Here is a tiny trained network, its code and every weight. The questions are about switching its units off for an input and a class, where a switched-off unit gives its printed mean instead of its output.

import numpy as np


def w(rows, s, z=0):
    codes = np.array(rows[::2]) - 128.0
    scale = np.full(codes.shape[1], s)
    scale[-1] = z or s
    return codes * scale


def f(y):
    return y / 2 * (1 + np.tanh(0.7978845608 * (y + 0.044715 * y**3)))


def log_softmax(a):
    a = a - a.max(-1, keepdims=True)
    return a - np.log(np.exp(a).sum(-1, keepdims=True))


def net(x, mask):
    res = np.array(x, float).reshape(1, 7) / 4 @ E
    y = f(res @ A[0][:, :-1].T + A[0][:, -1])
    res = res + np.where(mask, y, B[0][:, -1]) @ B[0][:, :-1]
    return log_softmax(res[-1] @ U[:, :-1].T + U[:, -1])


A, B = {}, {}
E = w([
[155,2,135,229,91,165,174],'x0',
[189,58,130,87,163,137,19],'x1',
[125,127,128,133,129,126,125],'x2',
[108,173,122,157,190,241,103],'x3',
[65,72,132,120,182,87,151],'x4',
[137,128,130,107,130,133,143],'x5',
[83,106,33,72,62,164,117],'x6',
],0.0073)
A[0] = w([
[141,121,157,102,136,249,107,161],'neuron 1',
[159,64,128,150,152,143,158,117],'neuron 2',
[111,142,148,134,161,184,143,235],'neuron 3',
[8,54,129,111,235,67,153,84],'neuron 4',
[56,60,2,115,127,132,105,89],'neuron 5',
[108,101,89,132,128,25,137,107],'neuron 6',
[89,178,87,66,225,91,131,96],'neuron 7',
[156,68,94,100,181,124,37,134],'neuron 8',
[133,148,124,132,90,232,109,112],'neuron 9',
[106,162,122,163,152,167,82,117],'neuron 10',
[67,151,126,173,83,126,206,116],'neuron 11',
[150,45,174,109,121,172,22,68],'neuron 12',
[172,136,207,149,165,114,120,177],'neuron 13',
[161,203,83,124,129,101,90,86],'neuron 14',
[92,108,139,45,59,194,136,128],'neuron 15',
[50,84,112,75,89,163,125,139],'neuron 16',
[49,159,146,178,103,117,204,99],'neuron 17',
[223,187,135,130,17,77,117,149],'neuron 18',
[118,140,98,186,221,217,80,129],'neuron 19',
[135,125,97,140,143,92,129,255],'neuron 20',
[54,89,64,73,61,155,90,90],'neuron 21',
[143,134,217,148,181,92,130,87],'neuron 22',
[156,59,104,169,129,168,166,138],'neuron 23',
[142,196,122,101,149,92,102,116],'neuron 24',
[116,198,109,100,165,79,77,70],'neuron 25',
[148,160,26,113,80,132,104,106],'neuron 26',
[95,183,138,138,79,116,157,94],'neuron 27',
[45,126,142,136,204,180,124,171],'neuron 28',
[165,118,168,112,74,93,87,180],'neuron 29',
[162,116,170,201,27,176,96,105],'neuron 30',
[106,132,34,137,102,122,107,88],'neuron 31',
[142,62,161,94,125,75,64,114],'neuron 32',
[125,111,151,142,65,47,112,102],'neuron 33',
[117,79,119,216,115,155,181,73],'neuron 34',
[168,149,160,165,217,67,126,101],'neuron 35',
[170,158,228,161,112,124,111,72],'neuron 36',
[115,168,125,108,141,92,97,43],'neuron 37',
[98,178,106,101,174,65,111,119],'neuron 38',
],0.0098,0.0083)
B[0] = w([
[77,122,180,113,38,127,126,224],'neuron 1',
[182,105,79,149,159,161,70,163],'neuron 2',
[85,116,143,115,90,52,85,245],'neuron 3',
[1,91,138,133,134,130,200,203],'neuron 4',
[181,204,164,188,167,124,155,205],'neuron 5',
[111,65,195,100,107,137,141,172],'neuron 6',
[172,77,130,119,154,136,84,217],'neuron 7',
[27,240,70,85,158,179,131,229],'neuron 8',
[138,108,170,150,108,103,166,186],'neuron 9',
[126,97,162,86,93,129,161,165],'neuron 10',
[115,184,88,67,105,205,87,203],'neuron 11',
[122,161,94,77,153,201,134,197],'neuron 12',
[159,199,78,157,115,99,133,212],'neuron 13',
[120,46,165,146,156,166,131,167],'neuron 14',
[190,139,71,200,130,109,141,186],'neuron 15',
[192,132,137,169,140,75,145,197],'neuron 16',
[129,215,78,84,119,230,90,199],'neuron 17',
[56,79,175,103,97,116,168,220],'neuron 18',
[127,141,173,149,78,136,157,230],'neuron 19',
[65,135,98,157,40,46,57,255],'neuron 20',
[172,186,164,163,139,111,178,208],'neuron 21',
[182,181,140,219,145,126,193,168],'neuron 22',
[139,64,132,158,170,112,50,199],'neuron 23',
[157,29,65,166,145,144,109,192],'neuron 24',
[178,41,142,135,161,157,132,188],'neuron 25',
[138,133,129,178,173,106,168,185],'neuron 26',
[103,109,87,28,192,179,90,157],'neuron 27',
[108,68,174,103,81,67,153,216],'neuron 28',
[78,116,122,112,90,121,155,201],'neuron 29',
[116,77,112,135,162,140,124,188],'neuron 30',
[199,160,177,175,191,123,205,154],'neuron 31',
[110,176,176,60,99,180,124,182],'neuron 32',
[171,123,180,92,110,137,144,166],'neuron 33',
[183,49,132,131,163,178,81,183],'neuron 34',
[162,196,87,148,162,109,199,180],'neuron 35',
[179,133,130,136,177,115,186,154],'neuron 36',
[195,85,190,111,207,228,128,133],'neuron 37',
[193,32,119,169,156,141,43,197],'neuron 38',
],0.0073,0.0071)
U = w([
[197,32,105,140,227,214,69,56],'0',
[203,221,105,199,202,136,235,63],'1',
[91,214,61,54,169,255,109,73],'2',
[117,143,99,131,110,102,101,255],'3',
[79,103,129,124,140,146,178,206],'4',
[104,100,198,91,77,129,168,26],'5',
[130,155,75,140,116,97,71,212],'6',
],0.0092,0.0076)

Each question gives the input, the list of numbers given to net, and the class t.
The units are the neurons (one row each of A and B). Each row of codes is followed by its name. A weight is (code - 128) times the scale printed after its matrix; where a second scale follows, it is the last column's (A, B and U).
mask holds one flag per neuron, in row order. A switched-off neuron (its flag False) gives its mean, the last column of its row in B, instead of its output. The means were averaged over made-up inputs and are rounded, as every weight is.
A unit's drop is (log p(t) with every unit on - log p(t) with that unit switched off) / (log p(t) with every unit on - log p(t) with every unit switched off).
The circuit of an input: a set's keep is (log p(t) with only the set's units on - log p(t) with every unit switched off) / (log p(t) with every unit on - log p(t) with every unit switched off). Starting from the 12 units with the biggest drops (on a tie, the unit counted first), units are removed one at a time, each time the one whose removal leaves the highest keep (on an exact tie, the one counted first), for as long as the keep stays at least 0.8.
units of the circuit, in order: the units of the circuit, biggest drop first
most important unit: the unit with the biggest drop
k most important neurons: the k neurons with the biggest drops, biggest first
input [6,-8,-3,-7,-1,-1,-6], class 2: units of the circuit, in order : neuron 17; neuron 11
input [7,-2,-6,0,4,2,-6], class 0: most important neuron : neuron 34
input [-3,7,6,-4,-6,-4,-1], class 2: units of the circuit, in order : neuron 8; neuron 12
input [-2,-6,3,-2,0,4,1], class 2: units of the circuit, in order : neuron 17; neuron 11
input [-8,-1,-6,-4,8,-4,-4], class 0: units of the circuit, in order : neuron 38; neuron 7
input [6,4,6,7,8,8,-7], class 3: 3 most important neurons : neuron 13; neuron 3; neuron 2
input [-3,-2,-7,-5,-7,1,5], class 4: units of the circuit, in order : neuron 18; neuron 26
input [4,-6,0,8,-5,0,-7], class 5: units of the circuit, in order : neuron 3; neuron 1
input [8,-5,-6,5,7,3,-7], class 0: 4 most important neurons : neuron 34; neuron 23; neuron 2; neuron 8
input [-1,-1,4,8,-4,-2,-6], class 5: units of the circuit, in order : neuron 1; neuron 28; neuron 19
input [5,7,5,5,-2,2,-3], class 2: 2 most important neurons : neuron 12; neuron 8
input [8,3,-2,-7,1,-1,-5], class 0: 2 most important neurons : neuron 2; neuron 34
input [6,-3,1,1,-5,-3,-2], class 0: units of the circuit, in order : neuron 34; neuron 23
input [-6,-2,-3,-3,5,-4,-2], class 0: 2 most important neurons : neuron 38; neuron 7
input [-7,7,5,0,1,5,8], class 1: most important unit : neuron 21
input [-7,6,-5,-7,7,-7,-8], class 1: 3 most important neurons : neuron 35; neuron 22; neuron 13
input [7,8,5,-7,-4,0,5], class 2: units of the circuit, in order : neuron 8; neuron 12
input [-1,0,3,8,4,5,5], class 5: units of the circuit, in order : neuron 28; neuron 1; neuron 19
input [8,1,2,-8,-7,-1,1], class 0: 3 most important neurons : neuron 23; neuron 34; neuron 30
input [-8,-6,-4,-7,7,-5,4], class 0: most important unit : neuron 38
input [6,5,2,7,-6,-6,6], class 5: 4 most important neurons : neuron 1; neuron 19; neuron 9; neuron 10
